Below is a small trained network, with its code and all its weights. Each question gives an input and a target symbol and asks what happens when units are switched off, that is, made to give their printed mean instead of their output.

import numpy as np


def w(rows, s, z=0):
    codes = np.array(rows[::2]) - 128.0
    scale = np.full(codes.shape[1], s)
    scale[-1] = z or s
    return codes * scale


def norm(h):
    return h / np.sqrt((h * h).mean(-1, keepdims=True) + 1e-5)


def f(y):
    return np.maximum(y, 0)


def softmax(a):
    e = np.exp(a - a.max(-1, keepdims=True))
    return e / e.sum(-1, keepdims=True)


def log_softmax(a):
    a = a - a.max(-1, keepdims=True)
    return a - np.log(np.exp(a).sum(-1, keepdims=True))


def net(x, mask):
    ids = ['αβγλμπφψω'.index(c) for c in x.split()]
    T = len(ids)
    res = E[ids] + P[:T]
    r = norm(res)
    for j in range(2):
        rows = slice(4 * j, 4 * j + 4)
        q, k, v = (r @ M[0][rows].T for M in (Q, K, V))
        z = softmax(np.where(np.tri(T) > 0, q @ k.T / 4**0.5, -1e9)) @ v
        o = O[0][rows]
        res = res + np.where(mask[j], z, o[:, -1]) @ o[:, :-1]
    y = f(norm(res) @ A[0][:, :-1].T + A[0][:, -1])
    res = res + np.where(mask[2:18], y, B[0][:, -1]) @ B[0][:, :-1]
    return log_softmax(norm(res)[-1] @ U[:, :-1].T + U[:, -1])


Q, K, V, O, A, B = {}, {}, {}, {}, {}, {}
E = w([
[198,145,89,107,65,115],'α',
[153,82,182,132,183,95],'β',
[137,77,134,152,24,107],'γ',
[39,223,225,61,87,137],'λ',
[194,192,98,98,163,169],'μ',
[159,122,199,96,203,49],'π',
[175,119,156,181,116,3],'φ',
[150,66,164,157,195,135],'ψ',
[109,203,66,196,193,116],'ω',
],0.018)
P = w([
[133,255,252,161,92,159],'0',
[152,243,201,151,102,155],'1',
[168,219,189,151,117,145],'2',
[176,196,178,145,131,134],'3',
[189,172,166,138,145,125],'4',
[192,152,154,130,154,121],'5',
[194,132,139,120,164,118],'6',
[195,115,123,113,169,114],'7',
[193,100,108,103,173,115],'8',
[191,83,90,98,180,113],'9',
[183,67,74,86,181,116],'10',
[176,49,57,81,185,117],'11',
[166,41,40,73,193,116],'12',
[157,35,23,57,197,120],'13',
],0.008)
Q[0] = w([
[137,114,134,110,171,155],'h0',
[156,72,185,97,152,134],'h0',
[81,156,122,184,48,120],'h0',
[114,177,164,214,96,142],'h0',
[130,143,166,154,181,186],'h1',
[111,73,157,166,179,1],'h1',
[67,152,125,147,22,146],'h1',
[202,106,103,60,119,124],'h1',
],0.012)
K[0] = w([
[146,59,95,129,158,137],'h0',
[103,44,67,108,216,178],'h0',
[180,187,201,169,128,154],'h0',
[95,149,204,134,92,208],'h0',
[85,168,105,107,205,131],'h1',
[102,71,90,174,171,1],'h1',
[127,154,235,144,76,118],'h1',
[215,95,80,60,91,196],'h1',
],0.012)
V[0] = w([
[155,147,132,155,174,173],'h0',
[128,92,93,75,163,70],'h0',
[112,100,2,146,135,144],'h0',
[61,49,93,138,198,128],'h0',
[106,130,23,171,172,91],'h1',
[150,94,172,140,137,36],'h1',
[138,175,241,70,71,168],'h1',
[76,148,133,141,91,91],'h1',
],0.0092)
O[0] = w([
[39,186,91,170,208,185,201],'h0',
[125,96,76,201,149,51,117],'h0',
[170,125,236,151,172,92,3],'h0',
[212,107,194,179,111,178,51],'h0',
[59,202,64,121,98,183,131],'h1',
[118,75,109,91,95,216,174],'h1',
[168,7,156,206,159,91,133],'h1',
[255,117,71,124,165,153,66],'h1',
],0.0071,0.0061)
A[0] = w([
[219,151,33,251,153,84,195],'n0',
[128,51,160,229,151,50,105],'n1',
[201,154,198,100,172,139,159],'n2',
[139,115,222,103,204,129,52],'n3',
[161,129,143,33,122,161,165],'n4',
[198,186,127,35,144,134,164],'n5',
[122,93,162,130,183,180,81],'n6',
[162,98,19,114,191,87,205],'n7',
[64,193,208,184,146,124,45],'n8',
[154,133,196,103,84,33,150],'n9',
[182,186,137,100,199,143,123],'n10',
[217,76,54,167,87,65,4],'n11',
[139,135,255,107,163,154,47],'n12',
[81,100,150,182,80,214,59],'n13',
[88,211,152,137,80,189,103],'n14',
[244,57,138,145,131,176,107],'n15',
],0.0085,0.0035)
B[0] = w([
[133,35,237,66,113,156,202],'n0',
[120,199,32,66,70,139,171],'n1',
[164,2,140,208,100,112,173],'n2',
[141,241,119,162,92,156,182],'n3',
[92,67,111,165,167,168,166],'n4',
[61,126,98,172,102,172,213],'n5',
[165,199,195,155,84,42,175],'n6',
[166,73,183,90,125,116,254],'n7',
[152,33,111,68,116,165,157],'n8',
[36,187,81,181,142,58,166],'n9',
[179,132,106,135,66,108,205],'n10',
[176,202,139,136,208,210,179],'n11',
[139,171,132,140,166,201,167],'n12',
[187,166,107,198,63,9,154],'n13',
[59,124,16,34,226,155,171],'n14',
[64,117,130,115,175,142,170],'n15',
],0.0075)
U = w([
[168,159,127,174,142,148,253],'α',
[73,114,153,80,101,110,50],'β',
[93,75,128,152,194,111,126],'γ',
[156,178,126,68,100,94,55],'λ',
[89,133,154,103,108,177,11],'μ',
[96,156,34,113,198,158,161],'π',
[138,108,79,119,195,24,121],'φ',
[106,112,76,141,23,112,116],'ψ',
[8,100,179,131,144,157,120],'ω',
],0.015,0.0046)

Each question gives the input, a string of symbols that net reads in full, and the target symbol t.
The units are the heads (4 rows each of Q, K, V and O) and the neurons (one row each of A and B). Each row of codes is followed by its name. A weight is (code - 128) times the scale printed after its matrix; where a second scale follows, it is the last column's (O, A, B and U).
mask holds one flag per unit, heads first, then neurons. A switched-off unit (its flag False) gives its mean, the last column of its rows in O or B, instead of its output. The means were averaged over made-up inputs and are rounded, as every weight is.
A unit's drop is (log p(t) with every unit on - log p(t) with that unit switched off) / (log p(t) with every unit on - log p(t) with every unit switched off).
The circuit of an input: a set's keep is (log p(t) with only the set's units on - log p(t) with every unit switched off) / (log p(t) with every unit on - log p(t) with every unit switched off). Starting from the 12 units with the biggest drops (on a tie, the unit counted first), units are removed one at a time, each time the one whose removal leaves the highest keep (on an exact tie, the one counted first), for as long as the keep stays at least 0.8.
units of the circuit, in order: the units of the circuit, biggest drop first
most important unit: the unit with the biggest drop
k most important neurons: the k neurons with the biggest drops, biggest first
which heads matter: for each layer, one digit per head in row order, 1 if its drop is at least 0.15 and else 0, layers parted by /
input λ μ μ φ π, target γ: units of the circuit, in order => [h1; n2]
input ω μ ψ π, target α: which heads matter => 00
input β μ μ γ μ, target ψ: most important unit => n10
input φ π λ π α β, target φ: which heads matter => 11
input γ λ λ β λ α μ ψ μ μ α μ, target φ: units of the circuit, in order => [h0; n7]
input γ γ φ, target π: units of the circuit, in order => [n11; h1; n9; n6]
input ω φ ω α, target ω: which heads matter => 01
input α γ π, target φ: 4 most important neurons => [n0; n1; n9; n3]
input μ φ ψ α β, target α: which heads matter => 00
input ω φ ψ π ψ π μ μ λ ω μ γ ω β, target π: which heads matter => 01
input α μ α, target φ: which heads matter => 11
input ψ γ α ψ μ μ β, target λ: 3 most important neurons => [n6; n1; n5]
input λ ψ γ λ γ μ ψ β, target α: which heads matter => 10
input α π μ ψ μ λ ψ λ λ λ φ, target ψ: units of the circuit, in order => [h1]
input γ μ μ γ, target π: 2 most important neurons => [n11; n1]
input λ μ π, target φ: 2 most important neurons => [n0; n2]
input ψ ψ ψ α, target μ: 2 most important neurons => [n0; n11]
input β γ β, target β: 2 most important neurons => [n15; n1]
input γ ψ α, target π: 2 most important neurons => [n11; n9]
input γ ω μ μ β β, target λ: most important unit => h0
